Below are the code and all the weights of a small trained network. Each question names an input and a target symbol and asks about switching units off, where a switched-off unit gives its printed mean instead of its output.

import numpy as np


def w(rows, s, z=0):
    codes = np.array(rows[::2]) - 128.0
    scale = np.full(codes.shape[1], s)
    scale[-1] = z or s
    return codes * scale


def norm(h):
    return h / np.sqrt((h * h).mean(-1, keepdims=True) + 1e-5)


def f(y):
    return y / 2 * (1 + np.tanh(0.7978845608 * (y + 0.044715 * y**3)))


def softmax(a):
    e = np.exp(a - a.max(-1, keepdims=True))
    return e / e.sum(-1, keepdims=True)


def log_softmax(a):
    a = a - a.max(-1, keepdims=True)
    return a - np.log(np.exp(a).sum(-1, keepdims=True))


def net(x, mask):
    ids = ['ΓΘΛΣαβδημξπτφψω'.index(c) for c in x.split()]
    T = len(ids)
    res = E[ids] + P[:T]
    u = 0
    for l in range(2):
        r = norm(res)
        for j in range(2):
            rows = slice(2 * j, 2 * j + 2)
            q, k, v = (r @ M[l][rows].T for M in (Q, K, V))
            z = softmax(np.where(np.tri(T) > 0, q @ k.T / 2**0.5, -1e9)) @ v
            o = O[l][rows]
            res = res + np.where(mask[u + j], z, o[:, -1]) @ o[:, :-1]
        u += 2
        y = f(norm(res) @ A[l][:, :-1].T + A[l][:, -1])
        res = res + np.where(mask[u : u + 16], y, B[l][:, -1]) @ B[l][:, :-1]
        u += 16
    return log_softmax(norm(res)[-1] @ U[:, :-1].T + U[:, -1])


Q, K, V, O, A, B = {}, {}, {}, {}, {}, {}
E = w([
[66,196,109,44,124,9,125],'Γ',
[162,193,24,91,107,76,224],'Θ',
[218,73,58,133,58,140,131],'Λ',
[120,212,138,87,160,73,171],'Σ',
[143,138,106,218,133,232,98],'α',
[131,68,85,227,70,143,83],'β',
[79,144,78,211,116,146,122],'δ',
[249,107,156,128,106,168,114],'η',
[189,159,30,113,142,125,79],'μ',
[192,86,106,226,143,198,76],'ξ',
[127,204,99,118,154,160,149],'π',
[230,123,96,124,159,219,122],'τ',
[9,200,4,138,97,183,169],'φ',
[115,159,202,140,167,119,48],'ψ',
[141,137,194,81,162,90,30],'ω',
],0.012)
P = w([
[129,123,62,144,162,78,149],'0',
[215,242,39,100,64,223,151],'1',
[55,99,216,107,76,146,204],'2',
[111,192,90,64,47,211,52],'3',
[122,75,90,114,210,90,127],'4',
[190,227,199,140,119,203,240],'5',
[67,61,169,118,113,108,170],'6',
[139,242,114,89,15,182,10],'7',
[117,105,119,136,161,89,123],'8',
[226,254,147,96,126,206,189],'9',
[109,95,118,130,163,80,137],'10',
],0.012)
Q[0] = w([
[148,147,214,151,107,147,245],'0.h1',
[112,79,172,184,200,69,200],'0.h1',
[108,146,53,98,89,135,2],'0.h2',
[178,252,116,142,38,185,107],'0.h2',
],0.009)
K[0] = w([
[86,123,185,127,68,156,177],'0.h1',
[190,224,167,168,42,132,129],'0.h1',
[145,121,30,117,250,128,103],'0.h2',
[78,1,141,106,179,101,175],'0.h2',
],0.0085)
V[0] = w([
[188,181,171,156,134,168,108],'0.h1',
[110,165,167,174,214,147,255],'0.h1',
[229,69,125,113,123,151,115],'0.h2',
[136,110,93,88,243,233,154],'0.h2',
],0.0074)
O[0] = w([
[134,159,255,165,146,150,126,168],'0.h1',
[227,155,156,179,212,104,95,224],'0.h1',
[138,53,170,81,83,192,225,126],'0.h2',
[124,77,130,73,203,220,79,254],'0.h2',
],0.009,0.0039)
A[0] = w([
[144,116,184,172,157,135,145,67],'0.n1',
[235,129,112,87,127,77,214,69],'0.n2',
[158,219,144,53,211,147,210,133],'0.n3',
[145,161,132,161,77,201,71,164],'0.n4',
[123,99,177,255,131,156,156,108],'0.n5',
[143,126,63,104,134,114,175,195],'0.n6',
[190,208,119,179,94,182,202,163],'0.n7',
[200,190,168,180,113,119,178,23],'0.n8',
[55,38,169,170,174,74,150,174],'0.n9',
[151,226,181,47,105,156,92,106],'0.n10',
[56,75,164,107,182,127,171,166],'0.n11',
[156,143,91,161,154,209,119,75],'0.n12',
[168,45,94,138,144,64,92,155],'0.n13',
[165,158,86,128,168,130,174,106],'0.n14',
[152,38,143,97,208,4,189,3],'0.n15',
[126,75,212,114,121,67,70,121],'0.n16',
],0.0088,0.0041)
B[0] = w([
[72,154,198,127,145,126,161,160],'0.n1',
[67,190,144,221,107,191,159,154],'0.n2',
[138,75,194,111,60,141,53,255],'0.n3',
[133,213,91,115,81,92,178,231],'0.n4',
[62,130,177,121,68,172,82,195],'0.n5',
[139,113,172,126,176,163,76,162],'0.n6',
[28,72,136,91,80,41,81,244],'0.n7',
[97,132,71,67,121,126,109,166],'0.n8',
[154,81,62,196,194,73,8,169],'0.n9',
[149,122,51,231,59,194,157,207],'0.n10',
[189,188,78,118,157,100,116,162],'0.n11',
[128,163,220,92,166,134,128,220],'0.n12',
[164,36,145,88,77,169,173,147],'0.n13',
[112,163,190,113,88,141,102,173],'0.n14',
[192,193,87,192,183,120,247,137],'0.n15',
[173,114,153,143,2,83,173,138],'0.n16',
],0.0072,0.0069)
Q[1] = w([
[194,143,119,147,50,163,37],'1.h1',
[152,134,1,129,164,180,130],'1.h1',
[92,100,244,165,146,46,114],'1.h2',
[109,3,93,155,212,139,95],'1.h2',
],0.0097)
K[1] = w([
[94,52,222,144,204,62,88],'1.h1',
[155,117,29,111,227,157,152],'1.h1',
[91,170,166,155,2,110,100],'1.h2',
[166,184,52,32,94,185,91],'1.h2',
],0.0092)
V[1] = w([
[126,49,138,254,196,107,154],'1.h1',
[55,184,80,142,150,212,122],'1.h1',
[100,191,153,239,150,155,227],'1.h2',
[52,75,91,169,140,165,45],'1.h2',
],0.0089)
O[1] = w([
[58,50,217,251,194,76,152,138],'1.h1',
[142,109,2,165,152,248,99,135],'1.h1',
[208,136,76,251,112,212,163,40],'1.h2',
[15,64,93,143,133,146,58,254],'1.h2',
],0.0098,0.0035)
A[1] = w([
[115,139,178,173,180,101,155,2],'1.n1',
[87,70,172,80,65,176,209,151],'1.n2',
[185,86,70,127,133,149,86,227],'1.n3',
[135,109,54,138,161,115,203,171],'1.n4',
[180,149,145,153,116,146,241,91],'1.n5',
[175,202,141,151,116,121,167,139],'1.n6',
[108,150,185,62,127,123,47,170],'1.n7',
[67,179,108,96,82,158,124,113],'1.n8',
[102,199,101,189,134,217,160,39],'1.n9',
[134,153,113,165,69,152,224,160],'1.n10',
[155,177,125,155,125,11,151,183],'1.n11',
[49,86,105,166,117,100,115,41],'1.n12',
[108,194,163,86,109,130,180,167],'1.n13',
[133,178,78,174,129,86,75,178],'1.n14',
[129,84,172,60,195,136,113,233],'1.n15',
[147,25,98,123,81,71,183,184],'1.n16',
],0.012,0.0038)
B[1] = w([
[122,154,144,141,149,188,127,128],'1.n1',
[153,101,107,132,254,111,181,168],'1.n2',
[78,146,158,138,116,84,186,163],'1.n3',
[117,153,36,58,46,216,63,128],'1.n4',
[202,85,117,152,183,78,23,137],'1.n5',
[144,79,98,109,236,120,150,141],'1.n6',
[198,88,146,161,81,115,90,253],'1.n7',
[127,85,177,147,145,117,161,189],'1.n8',
[151,137,145,133,27,105,114,162],'1.n9',
[199,35,72,237,145,100,125,144],'1.n10',
[63,200,146,98,115,185,209,144],'1.n11',
[182,131,105,164,163,124,116,154],'1.n12',
[128,139,54,63,148,121,165,151],'1.n13',
[142,178,106,113,186,111,141,166],'1.n14',
[136,186,155,164,62,157,147,190],'1.n15',
[140,100,47,69,18,92,140,140],'1.n16',
],0.0095,0.013)
U = w([
[113,235,81,85,102,93,170,189],'Γ',
[220,170,59,217,99,150,156,33],'Θ',
[138,60,90,100,64,148,220,149],'Λ',
[177,233,157,154,200,83,198,142],'Σ',
[87,136,109,189,29,245,126,122],'α',
[43,64,108,153,76,42,120,121],'β',
[85,173,99,203,203,79,50,35],'δ',
[225,63,172,136,149,98,228,63],'η',
[93,77,130,1,97,150,105,121],'μ',
[90,24,224,157,176,183,142,125],'ξ',
[192,201,157,71,175,116,18,253],'π',
[187,121,215,52,155,245,189,112],'τ',
[82,176,44,102,127,174,72,168],'φ',
[65,212,217,203,121,57,200,44],'ψ',
[100,147,182,84,46,52,231,109],'ω',
],0.011,0.0033)

Each question gives the input, a string of symbols that net reads in full, and the target symbol t.
The units are the heads (2 rows each of Q, K, V and O) and the neurons (one row each of A and B). Each row of codes is followed by its name. A weight is (code - 128) times the scale printed after its matrix; where a second scale follows, it is the last column's (O, A, B and U).
mask holds one flag per unit, layer by layer, with each layer's heads first. A switched-off unit (its flag False) gives its mean, the last column of its rows in O or B, instead of its output. The means were averaged over made-up inputs and are rounded, as every weight is.
A unit's drop is (log p(t) with every unit on - log p(t) with that unit switched off) / (log p(t) with every unit on - log p(t) with every unit switched off).
The circuit of an input: a set's keep is (log p(t) with only the set's units on - log p(t) with every unit switched off) / (log p(t) with every unit on - log p(t) with every unit switched off). Starting from the 12 units with the biggest drops (on a tie, the unit counted first), units are removed one at a time, each time the one whose removal leaves the highest keep (on an exact tie, the one counted first), for as long as the keep stays at least 0.8.
units of the circuit, in order: the units of the circuit, biggest drop first
unit that matters most: the unit with the biggest drop
top k neurons: the k neurons with the biggest drops, biggest first
top k neurons in layer l: the k neurons of layer l with the biggest drops, biggest first
which heads matter: for each layer, one digit per head in row order, 1 if its drop is at least 0.15 and else 0, layers parted by /
input ξ τ τ μ, target ξ: unit that matters most	0.h2
input η μ π ω α ψ, target π: units of the circuit, in order	[0.h2, 1.h1]
input ω α ξ Θ τ, target τ: which heads matter	00 / 00
input ω Θ μ δ, target ω: which heads matter	11 / 00
input ξ Θ π Θ β ξ Γ ξ, target β: top 2 neurons	[0.n16, 0.n11]
input α φ π δ Θ μ, target π: which heads matter	11 / 00
input η φ β ξ, target η: which heads matter	01 / 00
input Λ α α α β π ξ π Θ, target Θ: units of the circuit, in order	[0.n2, 1.h1]
input μ Θ ξ β α π ψ, target ψ: top 2 neurons	[0.n16, 0.n9]
input φ π δ α π η, target δ: top 2 neurons	[0.n7, 0.n8]
input φ α ξ π τ α, target ξ: units of the circuit, in order	[1.n2, 0.n7]
input ξ π α μ η τ, target α: which heads matter	00 / 11
input Θ ξ τ π, target Θ: top 2 neurons in layer 0	[0.n2, 0.n10]
input τ ξ β Λ Θ π ξ π Θ ξ, target ξ: units of the circuit, in order	[1.h1]
input π Γ π π Σ Θ ψ π, target Σ: top 2 neurons in layer 0	[0.n15, 0.n7]
input α τ μ π π ξ Σ β Σ η, target Σ: top 2 neurons	[0.n15, 0.n3]
input δ ψ ξ Θ Σ β π β μ π Λ, target Λ: top 4 neurons	[0.n13, 1.n16, 1.n15, 1.n2]
input α π ω, target ω: units of the circuit, in order	[0.n16, 1.h1]
input τ Λ π ω, target τ: units of the circuit, in order	[0.h2, 0.n7]
input π α Σ, target Σ: which heads matter	11 / 01
input Θ π π Γ α, target α: unit that matters most	1.n15
input Γ ψ Θ π Λ Σ π π Γ δ, target π: top 2 neurons	[0.n8, 0.n3]
input Θ π ψ α Γ τ, target ψ: units of the circuit, in order	[0.h2, 0.n7]
input π α η τ ξ π, target η: which heads matter	01 / 01
input μ α π ξ α α ξ π, target α: which heads matter	01 / 00
input ω π η Λ Λ, target Λ: which heads matter	11 / 00
input π π π α φ, target φ: units of the circuit, in order	[1.h1]
input π ψ π α π Σ, target π: which heads matter	11 / 00
